Below is a small trained network, with its code and all its weights. Each question gives an input and a target symbol and asks what happens when units are switched off, that is, made to give their printed mean instead of their output.

import numpy as np


def w(rows, s, z=0):
    codes = np.array(rows[::2]) - 128.0
    scale = np.full(codes.shape[1], s)
    scale[-1] = z or s
    return codes * scale


def norm(h):
    return h / np.sqrt((h * h).mean(-1, keepdims=True) + 1e-5)


def f(y):
    return np.maximum(y, 0)


def softmax(a):
    e = np.exp(a - a.max(-1, keepdims=True))
    return e / e.sum(-1, keepdims=True)


def log_softmax(a):
    a = a - a.max(-1, keepdims=True)
    return a - np.log(np.exp(a).sum(-1, keepdims=True))


def net(x, mask):
    ids = ['Λαγεζηξπω'.index(c) for c in x.split()]
    T = len(ids)
    res = E[ids] + P[:T]
    r = norm(res)
    for j in range(2):
        rows = slice(3 * j, 3 * j + 3)
        q, k, v = (r @ M[0][rows].T for M in (Q, K, V))
        z = softmax(np.where(np.tri(T) > 0, q @ k.T / 3**0.5, -1e9)) @ v
        o = O[0][rows]
        res = res + np.where(mask[j], z, o[:, -1]) @ o[:, :-1]
    y = f(norm(res) @ A[0][:, :-1].T + A[0][:, -1])
    res = res + np.where(mask[2:14], y, B[0][:, -1]) @ B[0][:, :-1]
    return log_softmax(norm(res)[-1] @ U[:, :-1].T + U[:, -1])


Q, K, V, O, A, B = {}, {}, {}, {}, {}, {}
E = w([
[164,204,182,155],'Λ',
[212,106,113,124],'α',
[251,150,215,109],'γ',
[133,105,155,214],'ε',
[138,178,189,161],'ζ',
[20,137,165,121],'η',
[194,111,104,4],'ξ',
[142,191,164,149],'π',
[103,176,119,35],'ω',
],0.015)
P = w([
[175,116,254,84],'0',
[131,76,235,83],'1',
[144,106,190,107],'2',
[154,134,163,134],'3',
[159,153,143,159],'4',
[147,187,114,149],'5',
[151,182,93,169],'6',
[143,210,60,181],'7',
[171,204,30,177],'8',
[155,211,33,162],'9',
],0.007)
Q[0] = w([
[155,193,156,203],'h0',
[194,164,134,172],'h0',
[126,137,222,115],'h0',
[110,156,142,123],'h1',
[108,120,85,133],'h1',
[95,7,100,120],'h1',
],0.016)
K[0] = w([
[71,122,64,178],'h0',
[119,108,7,141],'h0',
[104,150,100,122],'h0',
[122,123,102,123],'h1',
[106,142,184,127],'h1',
[153,125,226,113],'h1',
],0.017)
V[0] = w([
[90,101,165,122],'h0',
[77,209,136,30],'h0',
[249,151,163,57],'h0',
[56,193,89,151],'h1',
[28,112,138,124],'h1',
[138,111,41,15],'h1',
],0.011)
O[0] = w([
[190,153,137,119,146],'h0',
[152,255,141,133,180],'h0',
[43,112,56,86,254],'h0',
[97,176,183,107,86],'h1',
[122,99,209,55,81],'h1',
[169,226,84,69,89],'h1',
],0.01,0.0062)
A[0] = w([
[64,149,145,126,128],'n0',
[184,198,46,96,138],'n1',
[172,54,162,163,117],'n2',
[122,89,161,197,41],'n3',
[99,125,249,108,4],'n4',
[164,166,105,186,126],'n5',
[73,145,97,179,102],'n6',
[57,157,163,71,37],'n7',
[93,101,49,89,158],'n8',
[88,183,155,121,223],'n9',
[109,116,143,52,145],'n10',
[192,107,134,107,75],'n11',
],0.015,0.0035)
B[0] = w([
[107,250,154,173,176],'n0',
[105,47,93,66,254],'n1',
[193,83,179,14,183],'n2',
[45,102,87,13,176],'n3',
[232,102,96,185,185],'n4',
[121,11,76,120,175],'n5',
[121,158,124,195,179],'n6',
[255,166,184,192,180],'n7',
[248,174,145,230,225],'n8',
[177,197,147,144,217],'n9',
[129,3,124,50,166],'n10',
[40,179,224,211,140],'n11',
],0.0089,0.009)
U = w([
[63,191,126,158,162],'Λ',
[150,167,35,115,102],'α',
[162,143,69,230,98],'γ',
[91,140,155,134,141],'ε',
[85,123,175,120,253],'ζ',
[224,167,163,148,17],'η',
[143,254,80,67,89],'ξ',
[152,207,200,195,196],'π',
[74,224,125,97,150],'ω',
],0.0081,0.0038)

Each question gives the input, a string of symbols that net reads in full, and the target symbol t.
The units are the heads (3 rows each of Q, K, V and O) and the neurons (one row each of A and B). Each row of codes is followed by its name. A weight is (code - 128) times the scale printed after its matrix; where a second scale follows, it is the last column's (O, A, B and U).
mask holds one flag per unit, heads first, then neurons. A switched-off unit (its flag False) gives its mean, the last column of its rows in O or B, instead of its output. The means were averaged over made-up inputs and are rounded, as every weight is.
A unit's drop is (log p(t) with every unit on - log p(t) with that unit switched off) / (log p(t) with every unit on - log p(t) with every unit switched off).
The circuit of an input: a set's keep is (log p(t) with only the set's units on - log p(t) with every unit switched off) / (log p(t) with every unit on - log p(t) with every unit switched off). Starting from the 12 units with the biggest drops (on a tie, the unit counted first), units are removed one at a time, each time the one whose removal leaves the highest keep (on an exact tie, the one counted first), for as long as the keep stays at least 0.8.
units of the circuit, in order: the units of the circuit, biggest drop first
top k neurons: the k neurons with the biggest drops, biggest first
heads that matter: for each layer, one digit per head in row order, 1 if its drop is at least 0.15 and else 0, layers parted by /
drop when u is switched off: that unit's drop, to one decimal
input ζ η ζ η ω ζ ε ζ π Λ, target ζ: heads that matter : 10
input γ ζ ξ ε ξ ω ω π, target ξ: units of the circuit, in order : h1
input ε γ π ξ ξ γ Λ, target α: units of the circuit, in order : h1; n1
input ξ ξ ω η π ε Λ, target ζ: top 2 neurons : n3; n8
input π ε ζ η η ξ ξ π π γ, target α: heads that matter : 01
input η ζ π π ξ γ, target α: heads that matter : 00
input ω ξ ε η α γ ε ζ ζ ε, target ζ: units of the circuit, in order : h0; n3; n8
input ω ω γ ζ, target ξ: heads that matter : 01
input α η π γ ζ η ε ζ π, target ζ: top 2 neurons : n3; n8
input α η ξ Λ ζ γ ζ, target α: top 3 neurons : n5; n1; n8
input α γ π, target γ: drop when h1 is switched off : 0.9
input α ω η ζ Λ α ξ η, target π: drop when h1 is switched off : 0.1
input γ π ε η ε π ζ Λ ζ, target ζ: drop when h0 is switched off : 0.5
input α γ Λ, target γ: top neuron : n8
